(in the rows, 128 means zero)
Each row of numbers stands for one element and depends on some of the facts below. Use the named rows to name the rest.

Facts:
bradresom | buklu 989 | bokor b | butum dabuklem
bruske | buklu 989 | bokor a | butum levik | trazes trile,vaklur
busker | buklu 560 | bokor b | butum zivar
dabuklem | buklu 989 | bokor c | butum zepar
debron | buklu 989 | bokor a | trazes zegu,lazanin,gruton
demakar | buklu 560 | bokor a | butum kosis | trazes madan,gruton
deske | buklu 989 | bokor a
drimoklo | buklu 279 | bokor a
duklir | buklu 989 | bokor c | butum klogur
fetrinos | buklu 989 | bokor b
flinil | buklu 989 | bokor e | butum zugek | trazes madan,skubim
fotro | buklu 560 | bokor c | butum busker
galem | buklu 279 | bokor a | trazes kudar,grina
gile | buklu 989 | bokor d | trazes madan
gimo | buklu 538 | bokor a | butum grutran
grigi | buklu 560 | bokor e | butum madan
grina | buklu 989 | bokor c
gronuk | buklu 989 | bokor b | trazes trudon
grovol | buklu 538 | bokor c | butum sizun
gruton | buklu 560 | bokor a | butum plizen
grutran | buklu 989 | bokor b | butum zegu | trazes kudar
kanom | buklu 989 | bokor a | butum todaklal
klogur | buklu 989 | bokor a
kloklor | buklu 989 | bokor a | butum pliplom
kosis | buklu 989 | bokor b | trazes debron
kudar | buklu 989 | bokor b | butum rovebu | trazes madan
kuzo | buklu 279 | bokor a | trazes deske
ladan | buklu 989 | bokor b | butum nobor
lazanin | buklu 989 | bokor a | trazes grovol,gruton
levik | buklu 989 | bokor a | butum grigi
luflofil | buklu 989 | bokor a | butum trile
madan | buklu 989 | bokor e | butum mokem
mokem | buklu 989 | bokor c | butum fotro
nobor | buklu 560 | bokor b | butum gruton | trazes madan,gruton
pakles | buklu 989 | bokor a
pilis | buklu 989 | bokor b | trazes zama,skubim
pliplom | buklu 538 | bokor b | butum lazanin
plizen | buklu 989 | bokor a | butum bruske
riplek | buklu 560 | bokor b | butum kudar
rovebu | buklu 538 | bokor a | butum pakles | trazes zama,skubim
sedar | buklu 279 | bokor d
sizun | buklu 560 | bokor d | butum trudon | trazes madan
skubim | buklu 989 | bokor e
stadu | buklu 989 | bokor a | butum luflofil
stidri | buklu 279 | bokor a | butum flinil
todaklal | buklu 538 | bokor b | butum grovol
tramir | buklu 989 | bokor a | butum kloklor | trazes rovebu,skubim
trile | buklu 989 | bokor b | butum demakar | trazes skubim
trudon | buklu 989 | bokor a | butum vaklur | trazes skubim
tubi | buklu 989 | bokor a | trazes madan,grovol
vaklur | buklu 989 | bokor d | butum stidri | trazes madan
vasko | buklu 989 | bokor a | trazes zivar,bruske
zalo | buklu 560 | bokor c | trazes demakar,tubi
zama | buklu 560 | bokor a | trazes zegu,madan,skubim,zugek
zegu | buklu 538 | bokor e | butum zifluk | trazes skubim
zepar | buklu 989 | bokor b | butum tramir | trazes zegu,pilis,skubim,galem
zifluk | buklu 989 | bokor d | butum bradresom | trazes zegu,demakar,zugek
zivar | buklu 989 | bokor d | butum duklir | trazes lazanin,madan,grovol
zugek | buklu 560 | bokor a | butum riplek | trazes madan,skubim

Named rows:
gruton: [101 159 115 148 149 122 151 192 158  93 138 135 102 130 149 134  94 135
 154 152  96]
skubim: [123 144  92 157 154  92 159 199 129 125 149 148  92 109 157 135 178 151
 125 150 126]
levik: [101 146 102 196 158 105 150 199 139  94 143 126 122 134 173 147 128 116
 127 132 115]
vaklur: [ 89 137 119  79 136 105 160 180 142  72 161  77 135 119 130 149 213 145
 101 121 125]
galem: [ 91 128 143 142 142 122 123 137 100 107 128 122 134 154 134 132 198 139
 140 121  67]
riplek: [ 92 128 120 112 125 132 160 195 133 106 162 140 116 122 141 156 182 153
 176 182 106]
plizen: [ 95 155 112 170 137 103 151 212 146  92 142 147 122  99 170 114 119 110
 145 151 104]
zugek: [118 147  87  64 134 113 161 173 140 101 158 126  94 132 129 122 200 162
 129 138 123]
gile: [ 91 151 103  86 128  91 154 177 143  87 148 112 120 106 145 120 167 135
  93 138 128]
gronuk: [110 117 121 149 141 102 148 200 132 116 150 153 102 130 148 135 161 150
 118 150  97]
kudar: [ 85 114 127  48  98 112 151 174 135  73 156 137 123 107 120  82 203 133
 114 128  75]
vasko: [ 91 151 120 159 139  98 155 192 129 104 145 111 113 106 150 145 161 148
 135 149 114]
zama: [135 139  91  92 160 109 144 167 146 119 145 164  67 169 124 120 165 158
  93 133 108]
stidri: [118  97 137 126 136 159 145 214 130 111 176 149 146 130 135 128 197 159
 157 179  92]
busker: [ 91 134  82 133 120 114 169 186 129 121 136 146 101 147 167 138 132 125
 142 189 107]
grutran: [103 132 157 151 137  90 118 142 127 106 134 116  93 136 146 161 185 136
 105 129  84]
fotro: [109 130  87 149 146 125 167 179 134 120 140 143 110 191 162 170 133 124
 117 166 107]
kloklor: [133 129 149 162 146  99 134 193 137 121 153 130  93 139 173 177 167 144
 100 169 114]
flinil: [101 142  99 111 149  94 163 184 137  89 163  97 103 123 130 148 220 166
 106 112 135]
nobor: [ 93 179 112 110 150 105 146 168 162  81 132 102 108 124 149 128 117 130
 121 125 122]
stadu: [100 149  95 155 157  87 161 205 128 124 141 143 150  99 138 158 159 144
 140 163 116]
demakar: [ 90 159  89  69 138  96 170 177 152 111 128 127 122 108 106 118 134 158
 125 155 105]

Name these rows:
A row may be one of the elements named above.
[101 141 157 156 132  93 142 219 154 102 150 110  63 101 122 135 129 187
 112 167 100] -> lazanin
[104 142 117 126 145 113 149 170 144 110 140 125  98 141 137 153 152 152
 128 162 101] -> zalo
[109 119 127 147 142 110 152 198 134 116 152 162  99 139 135 138 167 150
 116 149  98] -> gronuk
[ 96 123  98 167 142 106 162 204 135 108 149 148 107 163 164 144 131 122
 114 149 107] -> mokem
[141 142 108 136 160 127 123 174 140 139 152 200  40 114 148 109 173 176
  78 164  98] -> zegu
[111 119 131 170 156 105 146 191 121 106 144 132 120 149 150 179 175 137
 115 139  96] -> grina
[ 76 123  94 130 130  98 174 204 142  96 147 100  90 141 139 124 135 153
  86 145 117] -> zivar
[ 87 134  83 134 120 112 170 190 125 123 139 148 106 149 171 136 135 127
 149 187 110] -> busker
[120 115 116  43 137 134 152 177 154  92 163 140 116 159 109 134 192 145
 105 144  98] -> sizun
[108 148 125 161 153 120 139 179 123 112 151 111 144 124 149 146 181 148
 131 157 115] -> kuzo
[ 98 155  92 145 133 111 160 176 136 108 132 142 114 134 173 138 120 112
 154 171 111] -> grigi
[118 145 157 171 141  92 130 187 134 115 149 111 100 109 180 173 170 142
 104 170 121] -> bradresom
[135 146 105 145 167 122 125 172 139 138 148 201  38 114 155  98 176 177
  80 171  98] -> zegu
[104 137 112 169 151 105 145 195 143  92 140 156 105 135 142 126 122 113
 122 124 104] -> bruske
[102 142  99 113 150 101 158 182 131  92 163  96 105 119 130 153 223 165
 105 110 135] -> flinil
[ 98 150 112 185 156 103 150 201 140  96 149 125 120 131 175 150 120 112
 125 135 116] -> levik
[ 93 153  82 143 132 112 162 182 142 101 146 141 110 134 173 138 117 114
 153 165 111] -> grigi
[ 83 125  84 125 127  92 174 206 137  92 143 111  85 141 134 126 131 157
  88 146 110] -> zivar
[ 99 158 119 183 153 102 147 200 144  89 150 132 124 113 166 153 136 114
 139 136 115] -> ladan
[106 128  89 116 133 101 156 195 148  89 150 138 121 149 160 116 134 110
  79 136 119] -> madan
[110 144 125 158 156 127 140 183 120 117 145 110 137 137 150 155 172 149
 134 156 114] -> kuzo
[ 91 165  84  70 139  92 162 175 149 112 130 127 122 109 101 124 131 167
 128 147 108] -> demakar
[ 80 129  91 133 128  96 172 207 140  98 144 100  83 139 137 115 128 158
  87 144 114] -> zivar
[121 108 105 120 136 115 158 213 137 115 167 189  77 113 127 100 206 170
 138 141  94] -> trudon
[101 124 112 158 173 104 157 203 127 122 137 144 116 137 104 148 150 169
 122 128  87] -> kosis
[108 160  91 165 151  77 155 185 126 118 145 128  81 100 151 131 180 164
 128 129 129] -> pilis
[113 157 137 171 142  79 123 160 130 125 136 117  57 109 164 152 190 160
 104 144 115] -> zepar
[120 131  65 126 146  90 159 205 126 145 140 209  92  96 120  93 163 159
 134 145 103] -> trile
[ 73 132 134 150 125  96 161 220 145 102 143 133  67  75 104 104 131 187
 152 154  81] -> debron
[126 141 139 145 152 134 132 186 134 121 154 160 102 115 170 155 162 138
  97 201 104] -> gimo
[116 104 101 123 134 114 160 213 133 119 164 185  75 109 126 101 212 167
 139 146  97] -> trudon
[106 130 114 109 139 105 149 207 152  96 154 119 106 134 132 130 155 149
  82 138 114] -> tubi

The same elements again, as new rows of numbers:
Named rows:
dabuklem: [114 108  92 169 178 140 122  97 144  93 123 129 110 133 154 155 123  74]
fotro: [157 105  89 177 193  86 144 107 147  81 109 108 126 144 160 146  94  90]
trudon: [132  60  97 130 192 120 120  96 144 104 121 131 170 135 179 158  90  58]
lazanin: [ 88  80 107 137 149 101 158  96 156 127  98 131 129 144 175 108 105 122]
gronuk: [120  96  97 158 163 109 126 111 128 124 133 111 143 152 202 138 119  92]
madan: [151 102 116 214 171 106 131 143 148 127  91 124 120 157 191 172  85  78]
mokem: [143  93 109 186 178 112 160 101 129  85  99 117 128 143 189 154 101 123]
nobor: [122  90 133 142 179 123 145 111 161 132  89 101 118 149 180 145  59  93]
flinil: [139 101 127 143 196 138 120 137 161 114  98 136 159 139 200 146  80 101]
zegu: [131  96  94 142 180 132  87  63 132 109 108 109 154 130 170 129  78  71]
plizen: [109  93 119 159 170 120 128  83 158 108 100  98 122 154 143 170 124  82]
zepar: [114 111  85 149 191 141 114  70 131 109 116 130 142 141 179 143  93  70]
sizun: [132  73 106 145 179  94 135 170 152 140 125 126 131 146 189 155  55  50]
stidri: [137  96 112 149 165 122 131 154 154 107 136 107 142 126 167 167 105 102]
drimoklo: [141 112  97 140 148 121 138 124 151  96 127 124 136 156 150 144 116  79]
gimo: [129  89 104 172 158 116 118 148 127 111 132  97 126 142 164 150 103  93]
gile: [126 104 112 168 165 119 125 151 143 136 115 130 133 162 200 142  91  64]
levik: [128  97 111 183 168 110 132  97 139 118 108  85 127 152 176 177 125  98]
gruton: [116  85 120 158 151 101 136  97 173 132 131  79 114 140 154 157 106 104]
demakar: [118  95 118 144 179 106 156 129 155 128  98 117 118 152 193 126  60  80]
ladan: [143  94 113 167 179 124 146 111 144 114 135 125 126 149 164 158 124 106]
luflofil: [146  89 107 159 174 127 147 119 140 115 129 119 125 146 157 154 119  99]

Which element is each row?
A row may be one of the elements named above.
[124  94 114 177 161 114 131  97 147 113 109  86 128 151 169 177 123  93] -> levik
[143 101 101 145 157 123 134 161 156 104 139 103 144 132 167 161 100 100] -> stidri
[109  89 126 160 164 115 147 133 145 129  98 140 123 164 201 129  80  86] -> tubi
[138  74 108 146 181 100 137 161 151 140 129 124 136 144 192 157  51  47] -> sizun
[140 116  79 118 186 123 158 121 105 133 139 117 147 182 175 151  98  90] -> galem
[112 107 109 162 182 146 137  98 125  93 124 126 114 134 176 145 112  92] -> bradresom
[120 122 119 143 210 136 132 168 155 127  92 139 137 166 213 152  78 103] -> kudar
[117  97  95 147 182 134  89  63 139 114 113 116 157 127 166 127  77  74] -> zegu
[130  97 117 186 167 106 136  99 142 114 113  83 131 152 176 172 128 102] -> levik
[103  93 113 134 192 125 160  82 131 125  97  90 138 166 186 168 103 100] -> bruske
[117  95 117 158 168 119 131  84 157 106 101  94 129 159 155 172 125  82] -> plizen
[159 112 123 144 204 114 126 135 183 115 134 109 133 139 155 148 106 124] -> riplek
[110  97  99 151 182 150 135  91 132 120 110 133 124 137 193 137  91  88] -> zifluk
[108 109  89 158 188 128 125 126 116 131 126 115 132 147 200 157 102  79] -> grutran
[111 108 105 162 176 149 140  99 124  94 133 123 108 130 176 146 110  96] -> bradresom
[134  94  97 163 188 145 119  67 122 134 133 134 136 135 181 140 107  73] -> tramir
[139  82 104 143 167 123 114  84 148 111 114 120 168 155 190 132 116  65] -> pilis
[109 101  82 143 186 137 113  65 139 121 119 131 143 134 179 143 108  71] -> zepar
[107  93 107 135 162 113 148 113 136 104 117 128 138 161 192 131 114  99] -> kosis
[113  96  78 139 184 143 113  65 135 117 111 128 139 132 184 145 104  67] -> zepar
[128  99 102 143 171  94 132 124 148 131 132  99 128 156 191 134  90  81] -> zalo
[145  98 109 159 182 132 128 110 122 110 142 106 120 153 154 138 105  98] -> pliplom
[170 111 133 142 212 127 102 132 179 132 109 130 157 145 184 137  75  86] -> zugek
[134  99  86 185 172  88 139 130 137 138  88 138 137 141 206 136  84 107] -> zivar
[117  88 100 138 161  98 147  87 140 144 115 132 140 147 167 125 118 129] -> debron
[166  97 120 172 182 102 151  85 140 103 120  92 119 154 161 155 108  99] -> grigi
[160  84 125 140 179 116 124  83 155 139 125 127 150 154 190 124  73  59] -> zama
[111  91 104 151 181 126 117  85 129 120 124 106 162 137 212 150 106  73] -> trile
[131 102 121 137 183 138 103  93 140 107 104 101 169 145 181 127  74 108] -> rovebu
[122  73 122 145 190 126 149 170 146 123  97 153 136 151 196 159  65  77] -> vaklur
[125  92  90 147 186 138  82  60 134 113 104 115 153 128 173 130  69  75] -> zegu

The same elements again, as new rows of numbers:
Some elements and their rows:
trile: [128  94 161  66 108 102 140 153 143 132  59 103 120 113 114  88 133 121
 188 118  85 124  74 108 149 123 141  98 115 151 114 110 137 113  63 131
  92 157 143 165 142 142 108 107 132  94 105 145 127 175 161 128  60 173
 146 123 120 190 123 132 115 177 126 190]
zivar: [134 117 139  68  83 104 118 149 129 100 118  87 122 115 151 129 129 109
 196 146  99 149  73 102 111 132 146  99 107 171 130 100 111  87  80 151
  92 157 112 132 129 143 112 117 129  89 125 154 129 198 156 120 111 118
 126 129 164 147 104 127 132 112 141 167]
stidri: [128  95 128 107  84 111 119 150 133 107 102  84 170 114 110  83 106 121
 162 115  90 140 129 101  94 120 148  94 128 151 111 110 113  89  77 112
  88 153 111 143 136 170 116 133 130 138 110 152 148 163 151  99 117 147
 133 155 166 156 103 125 120 111 126 171]
todaklal: [129  96 128  93  89 109 128 150 129  93  68  80 213 115 117  79 121 158
 150 118  76 130 114 102  85 122 147  95 129 148 118 104 107 104  59 134
 130 156 114 157 132 162 119 115 133 148 111 148 133 167 155  93  73 121
 132 144 138 164  99 126 114 110 125 168]
gimo: [128  96 125  86  82 102 118 152 129 101  71  81 188 119 117  97 121 131
 168 124  92 139 113 104  90 128 132  97 134 153 114 115 111  99  68 117
 138 152 126 148 169 158 116 111 134 137 113 153 152 164 152  93  51 117
 132 146 120 150  96 124 107 123 120 170]
tramir: [135  92 157  63  80 115 120 145 139  98  73  99 164 115 118  94 204 109
 206 121  78 127 151 102 111 124 135  95 147 153 191 104 136 107 110 124
  97 169 122 145 158 140 108 180 148 124 112 152 127 178 150 147  51 168
 130 125 130 178 148 123 141 172 125 191]
riplek: [128  94 122 100  82 117 116 153 130 120  92  77 170 128 107  81 111 132
 174 122  88 143 124 102  88 120 147 105 113 149 105 113 108 110  64 115
  93 155 115 148 138 140 103 118 148 129 113 148 139 165 152  93  98 120
 128 127 162 140 104 126 146 128 124 174]
pliplom: [127  97 127 132  86 139 117 164 130  93  85  88 205 127 117  80 123 140
 160 115  75 151 135 100  87 123 139 101 135 154 120 109 112 104  63 114
 126 152 126 146 156 149 116 115 143 141 112 149 145 166 150 102  68 120
 132 130 126 139 114 126 105 107 130 173]
bruske: [139  99 145  53  86 104 133 144 131 156  83 101 117 117 182  79 132 135
 177 117  83 125  74 105 121 136 179  97 107 147 110 107 113  99  67 111
  99 151 112 151 133 138 109 163 127 101 114 147 133 184 197 131  60 116
 133 123 125 175 113 155 115 113 127 190]
madan: [128 144 189  65 131 121 129 146 154 111 105 125 114 114 220 100 103 139
 194 168 143 129  76 143  92 141 135 110 135 151 109 105 108  93  59 111
  95 157 135 194 130 142 164 143 161  87 109 150 164 167 162 152 110 118
 147 118 138 192 105 123 113 119 124 172]
rovebu: [128  92 187  73  87 105 122 141 129 106  92  80 122 115 107 103 114 120
 226 119  75 125 126 105  84 122 157  94 150 148 127 108 108 119  60 125
 102 158 118 154 155 181 109 124 157 100 112 147 126 166 156 142  60 191
 133 119 127 195 105 129 152 192 122 175]
gruton: [128 106 122 106 111 136 120 146 186 189 108 102 119 113 211 153 118 156
 203 151 103 153  75 142  87 120 155 101 106 148 109 103 106  88  63 119
 125 158 113 149 129 149 109 104 158  90 106 144 145 167 161 126  62 110
 168 125 149 144 104 120 114 132 157 189]
grovol: [127 115 132 121 120 101 125 146 140 103  85  82 136 119 111 119 115 160
 192 141 100 131  90 123  89 116 155  95 111 164 122 101 109  90  67 138
  98 158 109 136 138 181 101 106 144  94 108 150 128 162 167 167  71 113
 133 126 195 164  95 123 114 115 126 176]
vaklur: [132  99 138  67  88 123 114 155 128  93  78  93 123 115 126  84 115 118
 178 130 101 124 145 105  85 126 153  94 116 151 115 103 119  94  70 129
  87 157 129 167 128 143 115 147 136  90 108 148 129 172 173 128 196 122
 130 121 205 194 106 136 120 120 125 173]
kanom: [128 102 128  96  97 102 125 149 139 108  70  80 215 116 119  79 114 134
 158 119  79 131 109 100  91 122 132 104 127 153 125 104 110 105  89 159
  98 156 111 151 133 140 136 121 133 140 114 148 140 165 153  98  91 123
 138 123 154 153 107 119 134 114 132 167]
zepar: [144  91 135  87  79 100 115 144 130 104  71 113 130 130 124  86 224 113
 183 134  73 125  89 105 117 122 156  96 142 155 158 107 122 101  90 125
  95 188 135 154 137 139 108 174 129 117 133 151 129 178 152 110  67 189
 134 127 138 151 152 127 114 126 121 183]
luflofil: [129  96 123 109  89 102 137 166 141 103  71  82 166 115 115  87 113 130
 153 121 103 142  83 102 100 137 142 108 115 155 115 110 138 115 106 144
  97 149 133 142 146 142 113 114 132 125 108 149 141 168 153  89  78 138
 138 128 131 150 103 125 111 157 129 172]
trudon: [130  91 165  72 111 103 117 149 158 102  70 119 167 112 103  82 128 110
 165 126  80 124  85 106 106 116 140 105 150 153 113 106 125  97  71 115
  91 157 110 155 129 173 117 123 137 110 112 149 129 167 154 109 160 141
 152 129 151 197 139 128 117 116 127 251]
grutran: [152 101 140  71  83 107 118 156 140 109 101  88 127 118 134 142 181 107
 167 165  98 127 100 100  87 133 125  90 108 169 108 107 117  91  85 159
 145 151 137 196 133 144 115 133 153 121 125 150 154 185 164 109 114 158
 142 170 130 167 106 121 110 120 124 164]
drimoklo: [127  99 128 103  81 102 117 149 134  96  94  83 189 119 113  86 106 131
 145 116  81 146  76 106  89 138 137  99 138 151 108 114 114  97  70 111
  89 156 112 155 142 157 107 114 130 132 115 164 148 164 152  94  59 157
 131 142 125 139 109 123 117 112 125 172]
deske: [132 107 122  66  80 127 130 198 164 108  68  84 184 113 109  65 120 158
 185 117 125 129  69 105  76 184 141  98 109 192 113 123 109  96  92 115
  95 185 110 151 161 143 162 107 171 106 106 163 163 167 154  98  55 154
 134 127 120 141 105 124 137 152 135 213]
klogur: [128 120 134  69  83 101 123 170 138 114 110  88 201 114 116  81 114 117
 169 118 100 158  79  98 106 144 139  99 129 149 114 120 107 113  83 115
 110 156 111 139 138 135 122 119 137 135 106 149 149 176 145 102  81 123
 124 137 135 146 114 124 121 128 136 168]

Name these rows:
Some rows may be elements named above.
[135 107 130  67  98 104 118 149 137  93  86  88 125 113 147 120 118 115
 187 151  84 129  90 107  88 134 142 107 111 162 141 103 120  93  86 110
  92 156 124 137 132 149 112 113 135  91 132 161 128 177 169 130 124 119
 131 126 179 143 105 124 130 111 123 169] -> tubi
[151  99 136  63  86 104 119 158 138  96 114  82 125 112 119 139 192 107
 172 168  96 126 100  97  88 138 139  93 112 173 114 107 118  90  88 160
 136 153 135 198 129 140 116 131 159 125 122 156 159 185 155  99 102 153
 138 158 125 171 107 124 112 118 125 163] -> grutran
[134 119 145  63  83 102 118 147 135 103 116  80 125 115 151 123 128 115
 194 144 104 147  78 101 114 131 135  94 110 172 141 103 112  96  63 142
 102 161 111 127 127 139 112 114 133  94 117 155 128 195 153 121 106 118
 123 123 169 143 104 127 128 108 140 166] -> zivar

